Here is a tiny trained network, its code and every weight. The questions are about switching its units off for an input and a target symbol, where a switched-off unit gives its printed mean instead of its output.

import numpy as np


def w(rows, s, z=0):
    codes = np.array(rows[::2]) - 128.0
    scale = np.full(codes.shape[1], s)
    scale[-1] = z or s
    return codes * scale


def f(y):
    return y / 2 * (1 + np.tanh(0.7978845608 * (y + 0.044715 * y**3)))


def softmax(a):
    e = np.exp(a - a.max(-1, keepdims=True))
    return e / e.sum(-1, keepdims=True)


def log_softmax(a):
    a = a - a.max(-1, keepdims=True)
    return a - np.log(np.exp(a).sum(-1, keepdims=True))


def net(x, mask):
    ids = ['ΓΔΛΠΦασ'.index(c) for c in x.split()]
    T = len(ids)
    res = E[ids] + P[:T]
    u = 0
    for l in range(2):
        r = res
        for j in range(3):
            rows = slice(2 * j, 2 * j + 2)
            q, k, v = (r @ M[l][rows].T for M in (Q, K, V))
            z = softmax(np.where(np.tri(T) > 0, q @ k.T / 2**0.5, -1e9)) @ v
            o = O[l][rows]
            res = res + np.where(mask[u + j], z, o[:, -1]) @ o[:, :-1]
        u += 3
        y = f(res @ A[l][:, :-1].T + A[l][:, -1])
        res = res + np.where(mask[u : u + 8], y, B[l][:, -1]) @ B[l][:, :-1]
        u += 8
    return log_softmax(res[-1] @ U[:, :-1].T + U[:, -1])


Q, K, V, O, A, B = {}, {}, {}, {}, {}, {}
E = w([
[135,96,153,120,179,155,191,182,101,172,193],'Γ',
[91,148,154,130,67,158,124,191,168,232,239],'Δ',
[68,160,158,146,177,51,119,201,115,96,157],'Λ',
[128,178,34,165,184,57,139,168,142,155,200],'Π',
[146,140,74,216,139,2,42,119,157,144,141],'Φ',
[86,214,82,187,91,126,168,192,120,129,94],'α',
[139,211,60,26,137,48,167,116,150,145,84],'σ',
],0.013)
P = w([
[183,96,105,72,13,61,163,165,117,56,145],'0',
[142,108,194,130,106,141,225,180,208,107,88],'1',
[167,173,157,117,97,84,194,189,171,122,158],'2',
[91,136,122,100,101,100,156,145,139,166,133],'3',
[151,159,132,93,136,138,96,167,180,148,127],'4',
[174,196,138,114,91,99,121,103,91,141,148],'5',
[72,138,99,115,162,144,85,115,114,197,84],'6',
[174,217,118,118,169,165,64,117,128,135,116],'7',
[117,255,113,139,103,119,111,35,85,173,110],'8',
[102,199,105,147,199,173,56,94,112,224,55],'9',
],0.0096)
Q[0] = w([
[133,105,98,90,212,197,36,239,238,158,31],'0.h1',
[24,69,86,122,114,88,136,87,55,190,111],'0.h1',
[97,171,190,111,162,67,118,171,118,252,192],'0.h2',
[127,117,191,94,120,152,99,115,116,94,120],'0.h2',
[126,132,139,138,140,127,134,112,137,132,124],'0.h3',
[128,121,114,128,128,127,134,134,126,122,131],'0.h3',
],0.036)
K[0] = w([
[252,246,201,149,142,140,113,130,123,106,162],'0.h1',
[150,113,115,119,181,204,62,190,233,87,75],'0.h1',
[137,201,101,155,177,156,98,80,99,169,108],'0.h2',
[136,105,117,149,151,78,141,140,126,141,176],'0.h2',
[123,138,121,127,141,138,123,120,124,119,131],'0.h3',
[138,127,121,129,134,124,129,131,119,138,125],'0.h3',
],0.037)
V[0] = w([
[126,198,69,47,93,209,174,153,129,141,62],'0.h1',
[146,152,183,202,99,133,33,152,187,163,115],'0.h1',
[66,156,228,79,156,138,111,134,98,106,170],'0.h2',
[134,92,148,145,175,90,136,89,156,143,186],'0.h2',
[252,84,39,181,220,99,219,178,132,98,78],'0.h3',
[165,114,172,133,122,45,198,123,94,22,100],'0.h3',
],0.015)
O[0] = w([
[118,140,72,93,160,224,147,155,191,37,173,253],'0.h1',
[254,178,163,144,91,91,139,116,91,95,157,177],'0.h1',
[185,104,36,171,162,201,155,143,137,186,90,23],'0.h2',
[77,111,152,165,170,108,138,121,171,171,141,57],'0.h2',
[58,84,176,116,123,98,239,143,76,71,119,14],'0.h3',
[182,43,139,121,180,154,146,215,180,136,40,27],'0.h3',
],0.0081,0.0049)
A[0] = w([
[174,78,183,191,114,98,231,169,210,77,82,162],'0.n1',
[115,68,96,222,103,65,54,92,209,43,78,55],'0.n2',
[144,75,98,121,72,150,95,144,135,75,104,25],'0.n3',
[146,129,59,163,122,91,170,170,94,130,187,102],'0.n4',
[123,212,71,133,140,118,54,2,173,115,84,65],'0.n5',
[92,52,184,168,104,137,57,90,122,86,119,1],'0.n6',
[106,64,168,160,90,242,5,76,79,132,130,62],'0.n7',
[106,168,93,113,176,104,188,160,85,108,58,153],'0.n8',
],0.0091,0.0024)
B[0] = w([
[236,134,104,152,72,58,97,62,61,109,150,187],'0.n1',
[133,242,180,116,119,231,173,155,193,87,87,137],'0.n2',
[101,127,174,213,188,105,161,89,157,207,146,135],'0.n3',
[152,100,157,161,164,144,40,138,194,125,111,164],'0.n4',
[119,114,141,96,155,149,162,210,51,141,131,248],'0.n5',
[149,132,142,145,207,161,132,101,172,227,102,129],'0.n6',
[99,159,87,118,154,71,254,119,139,158,202,155],'0.n7',
[126,180,123,136,143,125,118,149,175,140,136,169],'0.n8',
],0.0078,0.016)
Q[1] = w([
[160,186,119,89,152,53,167,223,153,103,220],'1.h1',
[129,8,149,114,108,139,121,10,117,16,3],'1.h1',
[226,148,188,171,91,37,117,145,94,197,123],'1.h2',
[124,103,147,135,100,84,149,138,128,146,78],'1.h2',
[165,196,128,80,158,84,130,191,105,161,156],'1.h3',
[132,157,74,112,103,82,172,168,115,86,87],'1.h3',
],0.021)
K[1] = w([
[122,154,83,99,8,102,108,138,201,175,154],'1.h1',
[119,74,148,146,156,102,175,75,152,47,4],'1.h1',
[102,225,93,147,214,113,109,97,65,88,80],'1.h2',
[120,134,114,124,108,83,151,126,177,104,80],'1.h2',
[118,232,91,128,216,140,104,92,51,120,119],'1.h3',
[137,152,91,94,87,131,100,107,156,156,127],'1.h3',
],0.023)
V[1] = w([
[104,253,45,145,107,66,112,77,197,116,82],'1.h1',
[115,92,156,80,62,160,155,144,130,173,144],'1.h1',
[155,101,191,77,81,194,170,160,127,177,121],'1.h2',
[108,192,101,137,128,99,109,151,130,99,48],'1.h2',
[134,102,197,156,90,188,190,150,124,136,142],'1.h3',
[79,121,126,216,59,146,10,128,141,89,125],'1.h3',
],0.018)
O[1] = w([
[101,103,160,128,101,164,2,173,122,142,184,167],'1.h1',
[100,210,77,145,85,134,158,115,132,150,127,210],'1.h1',
[133,126,179,157,92,136,97,159,161,98,92,156],'1.h2',
[158,184,135,81,174,187,157,105,134,158,140,122],'1.h2',
[148,139,173,179,148,152,144,106,118,103,142,72],'1.h3',
[156,111,167,103,162,128,157,217,58,134,144,1],'1.h3',
],0.0091,0.021)
A[1] = w([
[135,66,112,132,165,142,157,114,135,104,83,85],'1.n1',
[127,126,161,162,83,106,160,110,112,164,4,128],'1.n2',
[41,100,94,99,139,206,138,158,146,57,164,49],'1.n3',
[58,137,103,97,149,177,149,146,152,70,170,163],'1.n4',
[176,85,173,94,110,126,110,217,119,121,137,92],'1.n5',
[171,60,166,107,137,99,126,100,130,131,98,111],'1.n6',
[113,138,167,139,130,83,113,85,84,214,72,4],'1.n7',
[169,139,163,199,113,113,84,132,118,150,158,90],'1.n8',
],0.014,0.0042)
B[1] = w([
[208,159,203,61,119,187,163,61,207,145,42,138],'1.n1',
[139,79,135,135,143,106,106,143,93,174,160,169],'1.n2',
[190,156,50,139,101,118,184,93,165,211,84,245],'1.n3',
[103,40,234,134,170,119,91,156,85,12,156,253],'1.n4',
[155,218,143,106,145,147,117,119,83,154,149,171],'1.n5',
[38,163,95,169,105,160,98,174,142,141,182,155],'1.n6',
[166,65,202,128,141,167,98,166,200,132,60,174],'1.n7',
[104,101,87,100,153,118,229,69,121,69,98,232],'1.n8',
],0.011,0.02)
U = w([
[205,91,192,119,118,84,114,74,126,197,124,44],'Γ',
[90,90,101,133,178,177,180,120,202,134,132,10],'Δ',
[253,150,126,105,85,91,105,73,81,145,170,185],'Λ',
[132,123,96,117,210,209,121,184,205,242,121,140],'Π',
[42,116,223,63,210,119,134,100,169,155,132,94],'Φ',
[223,93,159,84,59,127,25,127,191,98,158,125],'α',
[72,88,178,168,171,55,69,126,107,232,163,252],'σ',
],0.0048,0.0045)

Each question gives the input, a string of symbols that net reads in full, and the target symbol t.
The units are the heads (2 rows each of Q, K, V and O) and the neurons (one row each of A and B). Each row of codes is followed by its name. A weight is (code - 128) times the scale printed after its matrix; where a second scale follows, it is the last column's (O, A, B and U).
mask holds one flag per unit, layer by layer, with each layer's heads first. A switched-off unit (its flag False) gives its mean, the last column of its rows in O or B, instead of its output. The means were averaged over made-up inputs and are rounded, as every weight is.
A unit's drop is (log p(t) with every unit on - log p(t) with that unit switched off) / (log p(t) with every unit on - log p(t) with every unit switched off).
The circuit of an input: a set's keep is (log p(t) with only the set's units on - log p(t) with every unit switched off) / (log p(t) with every unit on - log p(t) with every unit switched off). Starting from the 12 units with the biggest drops (on a tie, the unit counted first), units are removed one at a time, each time the one whose removal leaves the highest keep (on an exact tie, the one counted first), for as long as the keep stays at least 0.8.
circuit, biggest first: the units of the circuit, biggest drop first
unit that matters most: the unit with the biggest drop
top k neurons: the k neurons with the biggest drops, biggest first
top k neurons in layer l: the k neurons of layer l with the biggest drops, biggest first
which heads matter: for each layer, one digit per head in row order, 1 if its drop is at least 0.15 and else 0, layers parted by /
input σ Γ Γ Γ Γ σ Δ α, target Δ: which heads matter : 101 / 100
input Λ Φ σ σ α σ Λ σ Φ Λ, target α: top 4 neurons : 1.n4, 1.n3, 0.n5, 1.n8
input Δ Γ Φ Π σ, target Γ: top 2 neurons in layer 1 : 1.n7, 1.n2
input Φ Λ Δ σ Δ Γ Λ, target Π: circuit, biggest first : 0.h2
input Φ σ Δ Δ, target α: top 2 neurons in layer 0 : 0.n5, 0.n1
input Δ Γ Γ, target Λ: which heads matter : 101 / 001
input Δ Π Δ, target σ: top 2 neurons in layer 0 : 0.n1, 0.n5
input Δ σ Γ Λ, target Δ: top 2 neurons : 1.n3, 0.n5
input Δ Δ Δ σ Δ σ, target α: top 2 neurons : 1.n4, 1.n8
input Φ α Δ Λ Λ, target Λ: which heads matter : 101 / 000
input Γ Π Λ Λ α Π Δ Γ, target Φ: which heads matter : 111 / 010
input Φ Π Π Π Δ α, target Φ: which heads matter : 001 / 010
input Π Γ Φ Γ Γ Γ Γ, target Γ: circuit, biggest first : 1.h1, 1.n1, 0.h3, 1.n2
input Δ Δ Π Π Γ, target σ: unit that matters most : 1.n8
input Λ σ Δ, target Π: circuit, biggest first : 0.h1, 1.h2, 1.n4
input Δ Φ Γ Λ α Γ Λ, target α: top 2 neurons : 0.n1, 1.n4
input Γ Π Λ, target σ: which heads matter : 100 / 100
input σ Γ Φ Δ Δ, target Φ: circuit, biggest first : 1.n3, 0.h2
input Φ Δ Γ Π Γ, target σ: top 2 neurons in layer 1 : 1.n2, 1.n8
input Γ Γ Π Π Δ Δ σ Γ, target α: unit that matters most : 0.n5
input α Δ Δ Γ Φ Δ Γ, target Γ: which heads matter : 100 / 000
input Π σ Γ, target α: top 3 neurons : 0.n1, 0.n8, 1.n3
input Δ Δ Δ Π Λ Δ σ Φ σ α, target α: circuit, biggest first : 1.n7, 0.h1
input α Π Γ Δ Δ Φ, target Φ: circuit, biggest first : 0.h2, 0.n2, 1.n3
input Φ Λ Λ, target Φ: circuit, biggest first : 1.n8, 0.h1, 1.h1, 1.n3
input Λ Δ Δ Δ Δ σ Δ Λ, target Δ: circuit, biggest first : 1.n3, 0.h1, 1.n4
input Δ Δ Δ Π Γ Γ α, target σ: top 3 neurons : 0.n5, 0.n8, 1.n8
input Γ Δ Φ Γ α Π Γ Γ Π Δ, target σ: unit that matters most : 1.h3
input Δ σ σ Φ Δ Δ Δ σ α Δ, target Δ: top 3 neurons : 0.n5, 1.n3, 1.n4
